Below are the code and all the weights of a small trained network. Each question names an input and a class and asks about switching units off, where a switched-off unit gives its printed mean instead of its output.

import numpy as np


def w(rows, s, z=0):
    codes = np.array(rows[::2]) - 128.0
    scale = np.full(codes.shape[1], s)
    scale[-1] = z or s
    return codes * scale


def norm(h):
    return h / np.sqrt((h * h).mean(-1, keepdims=True) + 1e-5)


def f(y):
    return y / 2 * (1 + np.tanh(0.7978845608 * (y + 0.044715 * y**3)))


def log_softmax(a):
    a = a - a.max(-1, keepdims=True)
    return a - np.log(np.exp(a).sum(-1, keepdims=True))


def net(x, mask):
    res = np.array(x, float).reshape(1, 8) / 4 @ E
    u = 0
    for l in range(2):
        y = f(norm(res) @ A[l][:, :-1].T + A[l][:, -1])
        res = res + np.where(mask[u : u + 16], y, B[l][:, -1]) @ B[l][:, :-1]
        u += 16
    return log_softmax(norm(res)[-1] @ U[:, :-1].T + U[:, -1])


A, B = {}, {}
E = w([
[85,197,1,125,173,89,187],'x0',
[223,104,57,20,137,74,27],'x1',
[94,118,66,230,84,134,24],'x2',
[106,178,129,101,196,203,75],'x3',
[121,125,123,127,124,127,128],'x4',
[131,130,129,132,134,126,127],'x5',
[185,193,98,103,44,207,149],'x6',
[79,251,200,94,68,43,77],'x7',
],0.00059)
A[0] = w([
[36,37,166,140,240,30,88,73],'0.n0',
[175,192,90,108,23,225,128,134],'0.n1',
[145,66,107,152,5,15,201,137],'0.n2',
[81,143,171,207,114,131,167,88],'0.n3',
[123,115,125,127,106,110,144,7],'0.n4',
[145,63,108,140,10,22,209,139],'0.n5',
[123,134,114,143,142,120,119,228],'0.n6',
[106,109,99,99,115,176,127,165],'0.n7',
[24,44,150,137,200,57,91,135],'0.n8',
[111,168,157,76,110,125,145,216],'0.n9',
[58,205,121,85,205,216,66,162],'0.n10',
[212,109,81,46,131,62,52,102],'0.n11',
[124,88,162,106,126,171,95,172],'0.n12',
[148,129,86,125,166,105,138,197],'0.n13',
[148,114,115,123,136,149,140,126],'0.n14',
[84,159,187,229,128,154,201,113],'0.n15',
],0.0024,0.0013)
B[0] = w([
[255,233,83,125,32,196,174,204],'0.n0',
[245,196,123,155,93,131,217,211],'0.n1',
[148,187,154,132,252,237,54,217],'0.n2',
[100,128,112,97,96,192,132,165],'0.n3',
[116,174,90,126,123,123,92,22],'0.n4',
[139,189,162,126,241,211,73,216],'0.n5',
[131,100,173,120,139,164,154,239],'0.n6',
[159,144,179,159,155,86,143,180],'0.n7',
[244,219,118,132,58,200,214,223],'0.n8',
[171,57,142,170,179,117,177,246],'0.n9',
[170,147,168,173,229,191,87,235],'0.n10',
[66,138,136,89,107,233,143,209],'0.n11',
[154,101,159,159,123,102,151,202],'0.n12',
[101,97,182,119,122,150,137,217],'0.n13',
[114,129,148,138,126,93,135,140],'0.n14',
[86,117,107,19,86,229,117,254],'0.n15',
],0.0019,0.00064)
A[1] = w([
[119,114,150,184,158,117,151,155],'1.n0',
[95,113,70,180,81,164,61,87],'1.n1',
[140,107,125,119,134,205,161,255],'1.n2',
[118,96,162,46,185,119,189,55],'1.n3',
[141,27,87,169,153,168,162,61],'1.n4',
[149,144,147,145,192,182,92,196],'1.n5',
[58,237,203,99,89,51,94,192],'1.n6',
[159,81,191,113,45,151,112,63],'1.n7',
[111,135,80,178,82,151,67,99],'1.n8',
[43,126,153,169,120,132,174,127],'1.n9',
[191,97,65,29,132,72,40,154],'1.n10',
[97,195,179,114,88,84,95,134],'1.n11',
[207,172,126,114,107,156,143,174],'1.n12',
[111,126,69,189,74,148,47,71],'1.n13',
[95,121,79,182,77,121,72,71],'1.n14',
[64,190,4,110,182,93,182,200],'1.n15',
],0.003,0.00067)
B[1] = w([
[125,147,112,93,114,147,113,146],'1.n0',
[130,138,159,76,140,91,170,130],'1.n1',
[101,134,105,115,107,70,96,250],'1.n2',
[151,169,174,103,110,64,161,177],'1.n3',
[142,149,35,49,124,80,95,188],'1.n4',
[75,159,108,119,145,77,103,215],'1.n5',
[160,65,12,83,141,109,132,161],'1.n6',
[117,76,133,174,161,122,98,163],'1.n7',
[133,127,162,97,151,93,162,128],'1.n8',
[106,129,115,87,81,144,125,141],'1.n9',
[4,155,143,142,55,223,209,145],'1.n10',
[147,77,58,113,151,133,140,130],'1.n11',
[85,136,112,197,118,81,144,207],'1.n12',
[146,148,195,77,161,91,204,127],'1.n13',
[169,126,182,75,137,118,183,101],'1.n14',
[167,15,238,178,87,141,50,168],'1.n15',
],0.0027,0.0017)
U = w([
[7,123,139,90,58,222,168,165],'0',
[168,69,2,77,147,92,113,162],'1',
[159,35,227,185,119,133,65,125],'2',
[162,166,219,64,158,60,212,87],'3',
[180,190,95,227,85,138,170,70],'4',
[106,146,120,142,136,107,99,249],'5',
[100,192,128,139,211,152,66,11],'6',
],0.0067,0.0018)

Each question gives the input, the list of numbers given to net, and the class t.
The units are the neurons (one row each of A and B). Each row of codes is followed by its name. A weight is (code - 128) times the scale printed after its matrix; where a second scale follows, it is the last column's (A, B and U).
mask holds one flag per neuron, layer by layer. A switched-off neuron (its flag False) gives its mean, the last column of its row in B, instead of its output. The means were averaged over made-up inputs and are rounded, as every weight is.
A unit's drop is (log p(t) with every unit on - log p(t) with that unit switched off) / (log p(t) with every unit on - log p(t) with every unit switched off).
The circuit of an input: a set's keep is (log p(t) with only the set's units on - log p(t) with every unit switched off) / (log p(t) with every unit on - log p(t) with every unit switched off). Starting from the 12 units with the biggest drops (on a tie, the unit counted first), units are removed one at a time, each time the one whose removal leaves the highest keep (on an exact tie, the one counted first), for as long as the keep stays at least 0.8.
circuit, biggest first: the units of the circuit, biggest drop first
k most important neurons: the k neurons with the biggest drops, biggest first
k most important neurons of layer l: the k neurons of layer l with the biggest drops, biggest first
input [-7,8,-6,2,-6,6,7,5], class 0: 3 most important neurons : [1.n10, 1.n15, 0.n8]
input [6,5,-8,-4,4,-7,-7,8], class 1: circuit, biggest first : [1.n6]
input [-2,6,2,1,2,-1,8,-3], class 4: circuit, biggest first : [0.n1, 1.n12]
input [-5,-2,-6,3,4,-5,-7,-4], class 4: 2 most important neurons of layer 0 : [0.n0, 0.n8]
input [-4,0,8,7,7,7,-4,-7], class 3: 2 most important neurons : [1.n13, 1.n1]
input [7,-2,-5,-2,3,-5,6,3], class 2: circuit, biggest first : [1.n15, 0.n8]
input [8,7,7,-3,-3,7,-5,-6], class 2: 2 most important neurons : [1.n15, 0.n15]
input [-4,-4,4,3,4,-8,7,-4], class 4: 4 most important neurons : [0.n1, 1.n15, 1.n6, 1.n10]
input [2,-7,-7,-4,1,-3,-2,8], class 1: 2 most important neurons : [1.n6, 1.n10]
input [-7,0,-4,3,5,1,-7,-8], class 1: 3 most important neurons : [1.n4, 1.n15, 0.n1]
input [4,-8,4,-8,5,6,-1,-2], class 0: circuit, biggest first : [0.n15, 1.n9]
input [-5,2,-1,-8,-6,3,-8,0], class 4: circuit, biggest first : [0.n0, 0.n8]
input [-2,-3,8,6,-5,-7,4,8], class 1: circuit, biggest first : [1.n6, 1.n11]
input [8,4,7,2,-4,3,-6,4], class 2: circuit, biggest first : [1.n15]
input [3,2,3,3,-3,3,-7,-3], class 4: circuit, biggest first : [0.n0, 0.n8]
input [7,-3,1,7,3,1,-2,4], class 2: 4 most important neurons : [1.n15, 0.n2, 0.n5, 1.n4]
input [-7,-8,-2,-8,8,-5,-8,-6], class 0: circuit, biggest first : [0.n15, 1.n15, 1.n9]
input [2,7,-1,-1,-7,6,-6,-6], class 0: 2 most important neurons of layer 1 : [1.n10, 1.n6]
input [0,-4,3,-8,2,-3,2,6], class 6: circuit, biggest first : [0.n2, 0.n5]
input [-2,-2,2,6,-2,2,1,7], class 1: circuit, biggest first : [1.n6]
input [5,4,-2,-5,6,1,0,8], class 1: 2 most important neurons of layer 1 : [1.n6, 1.n11]
input [8,4,7,8,1,-3,3,2], class 2: 2 most important neurons of layer 0 : [0.n2, 0.n5]
input [-4,5,-3,4,-8,-2,-8,-6], class 4: 3 most important neurons of layer 1 : [1.n6, 1.n10, 1.n15]
input [7,-6,4,4,-1,-7,2,-2], class 2: 2 most important neurons of layer 1 : [1.n15, 1.n10]
